Below are the code and all the weights of a small trained network. Each question names an input and a class and asks about switching units off, where a switched-off unit gives its printed mean instead of its output.

import numpy as np


def w(rows, s, z=0):
    codes = np.array(rows[::2]) - 128.0
    scale = np.full(codes.shape[1], s)
    scale[-1] = z or s
    return codes * scale


def norm(h):
    return h / np.sqrt((h * h).mean(-1, keepdims=True) + 1e-5)


def f(y):
    return np.maximum(y, 0)


def log_softmax(a):
    a = a - a.max(-1, keepdims=True)
    return a - np.log(np.exp(a).sum(-1, keepdims=True))


def net(x, mask):
    res = np.array(x, float).reshape(1, 5) / 4 @ E
    u = 0
    for l in range(2):
        y = f(norm(res) @ A[l][:, :-1].T + A[l][:, -1])
        res = res + np.where(mask[u : u + 7], y, B[l][:, -1]) @ B[l][:, :-1]
        u += 7
    return log_softmax(norm(res)[-1] @ U[:, :-1].T + U[:, -1])


A, B = {}, {}
E = w([
[102,125,141,142,141,106,108,118,119,121],'x0',
[42,168,96,111,94,233,97,179,5,102],'x1',
[125,138,123,131,140,119,138,124,123,120],'x2',
[101,200,164,54,57,51,100,212,178,106],'x3',
[137,120,115,87,79,67,151,87,28,247],'x4',
],0.011)
A[0] = w([
[152,87,58,79,148,97,131,75,13,240,37],'L0N0',
[127,27,90,231,156,219,164,77,61,107,2],'L0N1',
[149,110,69,81,148,209,141,139,184,22,16],'L0N2',
[84,184,139,79,108,165,119,132,119,117,96],'L0N3',
[183,72,133,193,135,156,148,41,156,138,102],'L0N4',
[116,108,148,198,202,213,83,136,198,16,54],'L0N5',
[121,129,132,120,163,254,96,148,60,138,21],'L0N6',
],0.0082,0.0063)
B[0] = w([
[117,176,213,238,91,161,171,73,126,102,226],'L0N0',
[176,254,75,22,188,162,7,98,131,206,220],'L0N1',
[112,144,210,224,70,132,137,139,92,154,189],'L0N2',
[139,83,96,115,142,59,175,120,168,45,172],'L0N3',
[145,151,125,52,204,92,133,123,182,173,217],'L0N4',
[117,124,241,244,82,198,153,153,126,159,254],'L0N5',
[90,67,78,128,190,126,140,132,116,83,183],'L0N6',
],0.0098,0.0085)
A[1] = w([
[110,188,156,70,54,67,83,247,146,87,80],'L1N0',
[156,47,149,126,177,89,186,83,227,156,16],'L1N1',
[22,113,64,111,112,197,132,151,17,99,5],'L1N2',
[99,138,100,144,104,126,143,129,79,116,3],'L1N3',
[67,154,63,130,129,207,118,161,86,93,50],'L1N4',
[121,124,162,118,42,110,200,49,37,203,4],'L1N5',
[143,62,71,155,169,171,145,54,142,133,57],'L1N6',
],0.011,0.0023)
B[1] = w([
[121,200,85,109,254,218,74,37,18,231,254],'L1N0',
[90,29,3,85,13,62,117,158,28,22,229],'L1N1',
[236,7,86,101,103,19,151,90,186,105,198],'L1N2',
[88,58,136,121,78,106,122,134,165,132,149],'L1N3',
[166,83,77,89,18,33,154,189,168,105,188],'L1N4',
[54,160,200,231,83,251,213,188,239,102,221],'L1N5',
[123,217,175,10,161,114,92,172,78,134,169],'L1N6',
],0.008,0.0095)
U = w([
[94,151,247,212,68,203,149,121,177,108,251],'0',
[153,203,56,38,235,181,45,65,117,213,70],'1',
[157,7,32,76,54,39,113,123,146,43,21],'2',
],0.011,0.0024)

Each question gives the input, the list of numbers given to net, and the class t.
The units are the neurons (one row each of A and B). Each row of codes is followed by its name. A weight is (code - 128) times the scale printed after its matrix; where a second scale follows, it is the last column's (A, B and U).
mask holds one flag per neuron, layer by layer. A switched-off neuron (its flag False) gives its mean, the last column of its row in B, instead of its output. The means were averaged over made-up inputs and are rounded, as every weight is.
A unit's drop is (log p(t) with every unit on - log p(t) with that unit switched off) / (log p(t) with every unit on - log p(t) with every unit switched off).
The circuit of an input: a set's keep is (log p(t) with only the set's units on - log p(t) with every unit switched off) / (log p(t) with every unit on - log p(t) with every unit switched off). Starting from the 12 units with the biggest drops (on a tie, the unit counted first), units are removed one at a time, each time the one whose removal leaves the highest keep (on an exact tie, the one counted first), for as long as the keep stays at least 0.8.
circuit, biggest first: the units of the circuit, biggest drop first
most important unit: the unit with the biggest drop
top k neurons: the k neurons with the biggest drops, biggest first
k most important neurons of layer l: the k neurons of layer l with the biggest drops, biggest first
drop when u is switched off: that unit's drop, to one decimal
input [6,-3,-4,3,-2], class 1: most important unit	L1N0
input [2,-6,-5,-8,-6], class 1: top 2 neurons	L0N1, L0N4
input [-4,-4,-6,-3,-3], class 2: top 3 neurons	L1N1, L0N4, L1N0
input [-5,4,-1,-1,6], class 0: top 2 neurons	L0N0, L1N5
input [-8,3,8,3,-2], class 1: top 4 neurons	L1N0, L0N0, L0N5, L1N1
input [8,1,-4,-6,-5], class 1: top 4 neurons	L0N1, L1N5, L0N0, L0N4
input [-7,6,-6,5,5], class 2: top 4 neurons	L1N2, L0N5, L0N4, L0N1
input [0,-7,-1,-7,-3], class 1: 3 most important neurons of layer 0	L0N1, L0N3, L0N4
input [2,-8,-4,5,8], class 0: top 3 neurons	L1N5, L0N4, L0N3
input [5,5,2,7,-5], class 1: top 2 neurons	L1N0, L0N0
input [3,8,0,-2,7], class 2: top 4 neurons	L1N2, L0N5, L0N6, L1N4
input [8,8,-7,-4,7], class 2: top 4 neurons	L1N2, L0N5, L0N6, L1N4
input [-8,2,1,-7,8], class 0: 2 most important neurons of layer 1	L1N5, L1N0
input [6,-6,4,8,3], class 1: circuit, biggest first	L1N0
input [-4,4,-1,2,5], class 0: top 2 neurons	L1N5, L0N0
input [-6,7,3,-1,8], class 0: top 3 neurons	L1N5, L0N0, L1N1
input [-6,6,6,5,-5], class 2: 3 most important neurons of layer 1	L1N4, L1N2, L1N5
input [-1,6,4,6,2], class 1: top 3 neurons	L1N0, L1N1, L0N6
input [2,-7,-3,-5,-1], class 2: top 2 neurons	L1N1, L1N0
input [-6,-6,2,-4,5], class 2: 3 most important neurons of layer 0	L0N5, L0N4, L0N2
input [1,7,-2,2,5], class 2: circuit, biggest first	L1N2
input [4,1,0,-6,-4], class 1: drop when L1N5 is switched off	0.1
input [3,7,7,-5,-2], class 2: drop when L1N2 is switched off	0.4
input [2,2,5,2,8], class 0: drop when L0N4 is switched off	0.0
input [-4,-4,-8,-3,6], class 0: drop when L0N0 is switched off	1.9
